What can hang from each mark:
q_409: q_441 q_807
q_993: q_409 q_652 q_697
q_807: q_409 q_441 q_606
q_470: q_122 q_492 q_807
q_697: q_122 q_470 q_492 q_652 q_865
q_122: q_807 q_944 q_993
q_944: q_441 q_470 q_807
q_606: q_409 q_807
q_652: q_606 q_865 q_993
q_865: q_122 q_697
q_492: q_122 q_470
q_441: q_606 q_807

Every row comes from one small tree of marks. The marks that hang from a mark follow it in brackets, in the order of their numbers. Every link used is in the known rows. Which tree was each row made from?
Each row is shifted at random along 5 fixed directions that mean nothing.
Known rows:
q_122{q_944 q_993{q_409{q_441} q_697{q_652}}}: 25  -115  -250  -123  -36  8  99  11  5  39  55  179  -226  101  35  51  47  -59  -64  44  99  -3  -39  64  -55  75  71  27  -96  -39  26  37  37  93  0  88  -1  -117  -26  136  96  140  -96  56  285
q_993{q_409{q_441 q_807{q_606}} q_697{q_122 q_652}}: -136  123  169  -13  99  -10  181  -27  -27  -104  -117  -91  -136  -6  -163  -9  -73  -14  167  -42  -33  119  -12  -39  99  -8  -87  -134  137  57  -185  76  -135  -165  109  -177  111  -69  -41  -62  -124  120  99  -12  66
q_865{q_122 q_697{q_470 q_492}}: -26  -279  -526  -171  -61  33  -112  -35  -115  183  234  402  -318  344  471  68  -45  -189  -561  -225  184  21  -145  -9  -164  102  293  191  -367  236  -195  122  309  135  -114  476  -212  13  177  380  62  88  -170  -80  3
q_492{q_122{q_993{q_697}} q_470{q_807{q_409 q_606}}}: -138  85  412  101  22  24  103  208  190  -452  -243  36  65  6  -5  261  102  77  236  41  -8  133  -335  51  7  39  176  -71  101  4  -253  54  -51  -240  153  -3  -79  -9  -119  -136  -159  -48  213  4  42
q_697{q_122{q_944} q_470{q_807{q_409 q_441{q_606}}} q_492}: -36  25  24  77  47  22  -145  -117  -206  196  -62  -184  133  -137  -26  -159  47  -86  -114  -68  -69  35  188  52  135  -31  -445  -137  178  24  17  52  -13  -51  -24  48  -84  30  -91  -164  -6  78  12  19  -88
q_652{q_606{q_807} q_865 q_993{q_409{q_441} q_697}}: 82  89  161  49  256  -27  82  84  77  -25  -77  -171  -1  16  -362  65  7  102  234  -94  -47  -67  22  -75  64  20  -87  -242  269  -85  -53  -22  -109  -121  94  -213  12  40  -92  -119  66  291  92  56  43
q_697{q_122 q_470{q_492} q_652{q_993} q_865}: 59  -83  102  0  35  84  -93  86  70  -94  -109  -35  236  -6  -38  136  194  110  93  127  100  107  22  213  -94  -71  -15  1  -22  59  13  158  106  -106  -12  65  -123  -270  -111  79  -53  -64  30  28  -22
q_492{q_122{q_807 q_993{q_409 q_697{q_470 q_652}}}}: -73  -12  74  77  10  -93  -67  129  -37  -106  -69  -47  -84  -21  21  -46  -16  -68  18  -42  -69  -11  103  56  209  -99  -223  -185  156  -41  82  90  128  2  -3  -44  -11  8  -5  -113  101  178  60  -18  156
q_470{q_492{q_122{q_944}} q_807{q_409 q_606}}: -304  101  -136  -54  -4  75  60  10  58  -121  -66  231  -255  289  236  101  -24  -122  -135  -180  130  57  -350  -135  -61  155  342  19  -73  -34  -554  176  -106  -16  139  168  34  133  -135  146  -99  94  -22  36  -84
q_122{q_993{q_652{q_606}}}: -59  98  112  -13  75  12  26  206  36  -119  -145  33  -119  209  -175  188  0  9  96  -43  125  -41  -103  -85  38  -67  -28  -77  52  -131  -81  149  -33  32  125  -70  29  -68  -75  8  42  141  118  -32  26
q_944{q_807{q_409 q_441 q_606}}: 41  128  88  82  -6  12  -116  92  -87  58  -88  -68  8  -18  -245  137  -40  51  10  26  44  50  76  -81  0  -81  -218  -183  89  -84  15  -145  12  -42  -8  -16  -91  216  51  -73  68  103  150  -11  -94
q_122{q_807{q_441 q_606}}: 142  -39  21  121  12  56  -50  -130  -118  121  91  -187  147  -190  -104  -63  60  -48  159  110  41  67  62  19  39  -90  -311  -45  147  43  80  -173  -191  74  -7  -47  -33  -12  -117  -131  81  -26  152  -40  64
q_492{q_122{q_807{q_409 q_606} q_944{q_441} q_993} q_470}: -77  59  -88  94  15  38  -58  -76  -53  3  112  48  -68  -38  271  -154  -46  -198  -51  -247  65  -76  -60  -74  75  30  -256  -186  155  -60  -155  59  -64  26  68  35  65  143  -192  -22  83  138  -21  -20  13
q_697{q_470 q_652{q_606 q_865}}: 172  -262  -202  -125  5  124  82  3  68  -52  11  148  100  105  -55  209  207  54  29  172  253  113  -145  183  -250  53  256  250  -232  117  -47  31  -79  -95  -53  336  -58  -378  -75  168  2  -139  1  47  -10
q_652{q_606 q_865{q_697{q_122}} q_993}: -125  61  114  69  216  202  130  -159  117  -81  64  -193  156  -9  144  -34  143  -18  291  -212  113  46  -354  -37  -20  70  -36  7  302  250  -570  268  -317  -115  296  -297  140  -181  -467  12  -78  -74  47  -190  -79
q_865{q_122{q_807{q_441}} q_697{q_492{q_470} q_652{q_993}}}: 20  32  68  70  91  -83  -135  72  -177  110  46  -88  -21  -73  80  -164  -64  -100  -45  -83  -76  11  147  -22  96  -112  -289  -181  119  16  203  7  128  85  -5  -59  -49  93  -19  -41  100  243  60  -47  3
q_470{q_492 q_807{q_441}}: -245  245  437  59  27  168  36  -122  99  -89  -88  -332  132  -235  -16  -22  138  58  383  41  -12  123  -205  -27  81  -115  -66  -54  251  67  -296  -52  -354  2  214  -306  111  37  -351  -150  -181  -112  171  -82  106
q_470{q_122{q_944 q_993{q_409 q_652}} q_492 q_807{q_441}}: -190  40  -44  86  -33  9  99  -214  -98  161  137  -220  -85  -109  107  -392  92  -157  108  -29  -56  -139  77  0  236  -112  -167  -89  395  -25  -99  -88  -238  297  106  -209  127  136  -303  -131  110  66  -100  1  279
q_492{q_122{q_807{q_441} q_944}}: -357  426  435  119  93  199  -47  -76  109  -213  -245  -266  80  -172  123  132  4  -6  329  -168  18  170  -294  -178  87  1  -376  -265  203  11  -566  213  -314  -183  281  -515  241  35  -374  -77  -227  -13  208  -244  5
q_652{q_606{q_409{q_441} q_807} q_865{q_122}}: 97  85  18  89  119  61  -139  -110  -4  120  26  -176  75  -51  -110  63  37  1  74  -217  14  -32  107  -124  -16  -77  -328  -238  207  5  -137  3  -4  -48  -23  -214  16  138  -51  48  81  121  31  -95  -77
q_441{q_606 q_807{q_409}}: 122  -139  -415  10  -38  -15  -143  -144  -134  197  218  182  -209  167  73  13  -57  -143  -183  -156  32  -113  10  -20  -92  -63  118  24  4  11  -77  16  142  68  -58  332  -90  209  66  101  204  121  -86  46  -87
q_697{q_652{q_606{q_409} q_993}}: 87  -70  -163  -113  57  18  13  135  11  -10  6  198  -126  218  -61  136  68  -35  -26  -59  139  -70  -86  -9  -136  22  139  50  -45  -98  -63  196  39  21  59  220  -60  -93  -74  158  118  133  -56  12  -78
q_492{q_122{q_807{q_409 q_606} q_944{q_441}}}: -190  28  -188  -44  -12  213  173  -259  119  -119  88  246  -142  112  385  84  18  -156  14  -157  233  121  -455  -110  -223  173  252  102  -109  160  -665  131  -289  -188  151  68  154  -10  -263  234  -154  -93  -72  -62  4
q_606{q_807{q_409 q_441}}: -33  61  67  1  -13  82  -18  -43  38  -12  -42  -3  -31  -67  15  137  31  67  82  12  23  56  -149  -47  -108  -15  17  -54  17  -1  -207  -65  -82  -123  2  9  -31  152  -87  21  -21  25  39  -52  1
q_470{q_122{q_807 q_993{q_697}} q_492}: 25  -235  -99  101  -74  11  -7  -88  31  7  170  -30  22  -30  128  -81  168  -102  63  217  37  49  -61  142  74  -84  135  105  94  142  20  -113  -26  263  -3  39  -141  -86  -97  -37  113  -105  51  17  296
q_652{q_606 q_865{q_697{q_492}} q_993{q_409{q_807{q_441}}}}: 225  -76  -62  99  189  -95  -88  17  -113  192  69  -160  110  -21  -323  -40  29  58  72  41  -5  -33  245  18  73  -43  -154  -193  268  -32  197  -91  54  28  2  -13  -151  112  -23  -102  220  284  64  108  -5
q_470{q_122{q_807 q_944}}: -394  249  16  23  83  93  -39  -28  7  -45  -53  -68  -211  87  244  -19  -74  -170  9  -270  72  12  -282  -219  161  44  -125  -120  99  -44  -546  274  -235  86  202  -203  209  59  -283  1  -51  110  91  -201  1
q_697{q_865{q_122{q_807 q_944 q_993}}}: -204  179  220  130  138  53  -106  52  85  -127  -133  -147  113  -55  90  91  12  -8  183  -45  144  66  -201  -104  143  -53  -279  -144  144  -100  -302  210  -176  -55  117  -269  175  -42  -320  -104  -19  117  213  -87  65
q_865{q_697{q_470{q_492} q_652{q_606}}}: -14  21  -91  -3  7  16  -177  57  -167  171  29  -143  -45  27  -50  -88  91  -117  -118  -194  -18  0  223  34  145  -103  -324  -131  131  -18  143  126  124  247  42  -13  -66  -9  -2  9  131  64  36  -48  -87
q_606{q_409{q_441} q_807}: 132  -32  48  -47  27  -32  -89  39  -2  98  45  -43  -27  -167  -118  21  31  16  42  122  -63  -23  102  26  27  -59  -116  -40  -27  -78  164  -168  10  71  -96  104  -55  66  41  -30  87  156  49  46  132
q_470{q_122{q_993{q_409 q_652 q_697{q_492}}} q_807{q_441}}: -41  -70  -55  64  -12  -93  133  -55  -104  87  78  -62  -132  34  -37  -189  23  -65  4  95  -86  -57  118  53  146  -97  6  -34  225  70  83  -153  -16  164  5  -68  -87  91  12  -70  109  136  -21  49  284
q_697{q_122 q_492 q_652}: 0  23  156  28  2  83  -139  -48  -52  60  -58  -182  201  -134  -17  -2  133  -3  104  107  31  155  125  132  61  -136  -304  -35  67  128  -5  93  1  -1  30  -118  -51  -155  -103  -8  -32  -70  91  -62  37
q_865{q_122{q_944{q_470}}}: -153  152  452  -17  38  99  -105  107  59  -38  -153  -263  227  -264  -68  22  135  -17  186  150  110  98  -53  41  219  -91  -377  -63  18  19  -105  -71  -199  33  87  -161  119  -133  -226  -193  -104  -46  196  -141  159
q_865{q_697{q_470{q_122 q_492} q_652}}: -16  -166  -81  -99  -69  -17  -22  183  -39  24  -12  77  -52  46  22  31  118  -49  -150  241  15  121  5  180  20  -26  162  162  -220  101  140  -38  138  212  -88  255  -144  -214  111  85  -7  -33  48  15  75
q_807{q_409{q_441{q_606}}}: 36  75  148  2  -28  188  -24  -117  104  -56  -47  -49  99  -68  -116  275  151  67  223  -34  88  132  -158  21  -165  -40  28  -60  59  110  -232  49  -54  -185  82  -78  -37  -33  -120  76  -116  -160  59  -65  27
q_944{q_470{q_122} q_807{q_606{q_409}}}: 93  51  74  92  -99  10  -270  166  -32  -8  -67  -1  19  50  -193  214  79  -53  -102  -40  36  -2  207  -7  33  -154  -234  -186  11  -93  93  -82  241  81  -54  41  -196  171  177  36  124  -21  90  -81  -54
q_492{q_122{q_807{q_409 q_606} q_944{q_441}} q_470}: 123  -65  -101  45  -69  52  -107  -17  -6  -48  7  159  32  -32  97  143  39  -84  -80  31  86  80  1  54  -106  52  -125  -96  -131  13  -31  -102  80  -71  -72  191  -100  52  49  89  19  -11  28  12  18
q_865{q_697{q_492{q_122{q_807{q_606{q_409}}}}}}: 5  49  -116  124  37  -45  -226  10  -125  90  66  3  -34  37  95  12  -19  -160  -146  -189  -54  54  117  -66  117  -26  -264  -169  119  8  -46  118  163  108  24  -12  -134  215  75  59  130  173  85  -26  -77
q_944{q_441 q_470{q_807{q_409 q_606}}}: 58  72  318  9  -37  46  -15  139  81  -111  -130  -55  119  -97  -306  188  96  64  173  211  83  97  3  40  -20  -107  -20  -47  -39  -37  87  -248  -79  -104  -14  52  -60  36  24  -97  -65  -40  168  35  48
q_865{q_122{q_807 q_944}}: -12  -150  272  -73  61  15  98  147  151  -176  -162  42  169  -161  -65  175  110  43  190  595  174  232  -300  123  20  37  166  274  -312  59  -80  -171  -281  -71  -44  189  63  -343  -148  -142  -153  -46  246  57  255
q_122{q_993{q_409 q_697{q_492}}}: 147  -256  -89  -112  -4  -122  -13  309  49  -21  -59  288  -87  191  -169  263  40  79  -174  371  111  55  -18  163  -10  37  319  144  -283  -41  237  -110  243  64  -140  420  -326  -104  235  47  94  215  72  207  257
q_944{q_441 q_470{q_492} q_807{q_606}}: -93  194  228  -50  -56  150  -74  127  142  -144  -131  115  -102  164  -139  313  22  11  3  -52  179  103  -100  -88  -140  -98  147  -74  -191  -44  -140  -78  41  -62  87  -4  -53  89  80  171  -138  -30  98  16  -23

Write each row's tree:
-6  74  -61  86  67  -31  40  95  67  -84  -101  14  -77  123  -173  177  -20  20  85  161  25  -5  -19  -8  -13  -43  -35  -93  -13  -57  -9  -69  7  53  43  -229  70  -24  64  54  61  169  102  18  147 | q_470{q_122{q_944{q_441{q_807}} q_993{q_652{q_865} q_697}}}
155  -15  84  53  58  -43  -61  54  -77  55  -46  -149  16  -45  -277  7  62  -10  122  74  -45  -45  215  22  106  -155  -286  -103  123  -95  186  -114  -42  95  -6  -72  -1  12  17  -118  149  85  126  17  46 | q_993{q_652{q_606{q_807}}}
202  -20  463  313  19  158  -68  -172  150  -134  -119  -386  637  -413  -289  215  317  190  592  354  80  222  -64  151  -73  -216  -294  -114  355  149  -26  -158  -203  -292  12  -379  -27  -104  -308  -238  -59  -296  243  -43  110 | q_652{q_865{q_122{q_807{q_409 q_441{q_606}} q_993}}}
-110  -44  -274  -86  79  39  99  -302  -149  294  309  -152  -75  -114  247  -462  12  -158  -84  -267  -10  -52  145  89  155  30  -148  -40  230  268  -112  4  -125  95  35  19  108  -38  -156  60  71  170  -173  19  163 | q_993{q_409{q_441} q_697{q_470 q_492{q_122} q_652{q_865}}}
-304  176  121  31  85  -45  30  181  -3  -128  -200  -50  -157  145  17  -4  4  -89  13  -24  -17  68  -106  -59  183  -4  -51  -77  92  -127  -144  239  -78  109  174  -188  68  -68  -135  -78  -20  184  142  2  79 | q_470{q_122{q_944 q_993{q_697{q_492 q_652}}} q_807}
-107  109  -114  -77  16  81  14  -28  -11  22  18  62  -187  163  21  95  40  -78  -7  -259  104  -82  -85  -107  -8  -21  -40  -47  92  -34  -288  184  -68  60  140  -18  63  80  -98  158  62  66  -39  -100  -27 | q_993{q_652{q_606{q_409}}}
318  -200  -349  -55  26  -88  -6  150  -38  14  -27  333  -190  349  -317  322  -73  103  -86  132  117  -41  64  33  -313  -10  349  -14  -197  -121  177  -41  287  -121  -156  336  -177  -7  236  234  174  261  -58  166  -53 | q_697{q_652{q_865 q_993{q_409{q_807{q_441{q_606}}}}}}
-19  35  -163  -15  -148  178  -158  -221  7  71  206  57  -203  101  245  55  42  -140  -77  -338  112  -64  -11  -78  -148  -125  -40  -90  -3  115  -202  -37  88  100  48  -46  -9  205  -31  257  72  -96  -120  -195  83 | q_944{q_441 q_470{q_807}}
-173  167  321  17  26  -11  3  129  31  -170  -187  -42  -1  -69  18  105  -12  73  48  34  -104  138  -108  29  60  26  16  -136  43  80  -136  -77  27  -152  61  16  -123  128  28  -78  -151  106  157  3  39 | q_993{q_697{q_492{q_122 q_470{q_807{q_409 q_441}}}}}
-19  -54  68  -24  79  -69  -70  92  -116  156  18  -135  22  -176  -44  -233  -45  -87  -51  288  4  -2  116  76  272  -45  -325  57  -38  -3  112  -181  -138  198  -37  110  72  -112  -87  -224  91  174  142  33  139 | q_697{q_122{q_944{q_807}}}
-75  91  -42  63  92  24  -7  -82  -75  21  69  -99  -202  106  -9  -65  -19  -96  -9  -505  -57  -133  37  -129  80  6  -158  -304  352  -27  -167  141  20  -23  153  -139  -32  215  -97  -37  72  181  -67  -93  23 | q_652{q_993{q_409{q_441} q_697{q_470{q_807{q_606}}}}}
-191  6  115  77  -20  74  -11  -161  66  -127  123  -87  -61  -96  294  -109  96  -95  164  -254  21  -81  -171  9  123  -86  41  -115  316  52  -359  141  -88  2  154  -31  46  111  -330  -74  17  -74  -39  -130  158 | q_492{q_470{q_122{q_993{q_409{q_807}}}}}
67  -116  -58  26  21  -19  42  -44  46  12  72  126  -132  133  -92  39  3  -70  30  87  -11  -42  -70  34  -53  -81  345  38  16  2  -24  -22  77  29  -36  196  -112  -14  24  28  -6  109  -42  165  115 | q_470{q_122{q_993{q_409{q_441{q_606 q_807}}}} q_492}
265  -211  -87  1  -17  -163  -67  222  -78  -11  81  195  -97  35  -48  -15  -48  -70  -154  138  -55  -97  140  97  10  -4  23  -19  -103  -108  395  -209  247  136  -190  441  -232  11  205  -22  161  252  30  152  105 | q_492{q_122{q_993} q_470{q_807{q_606{q_409{q_441}}}}}
-106  80  346  58  -19  80  35  24  165  -217  -109  -60  25  5  -171  154  132  10  241  5  96  82  -87  -7  20  -102  192  -158  146  -44  -151  10  -44  -100  101  -86  -61  7  -127  -42  -131  -66  54  34  157 | q_944{q_470{q_122{q_993{q_409{q_441 q_807{q_606}}}} q_492}}
42  93  165  142  -65  180  -159  -197  21  88  9  -248  203  -184  -104  12  211  -75  159  62  3  96  146  79  21  -187  -335  -112  152  93  -44  -116  -56  125  95  -288  -10  -18  -116  -19  -35  -239  91  -40  76 | q_470{q_122{q_944{q_441{q_606} q_807}} q_492}
-132  172  -52  16  -20  42  -121  -44  -100  150  62  -57  -180  3  44  -35  -108  -32  -72  -187  34  -51  2  -153  39  -78  -168  -180  140  -19  -182  -62  -12  50  44  -47  26  324  -59  13  103  159  16  -101  -39 | q_944{q_807{q_409 q_441}}
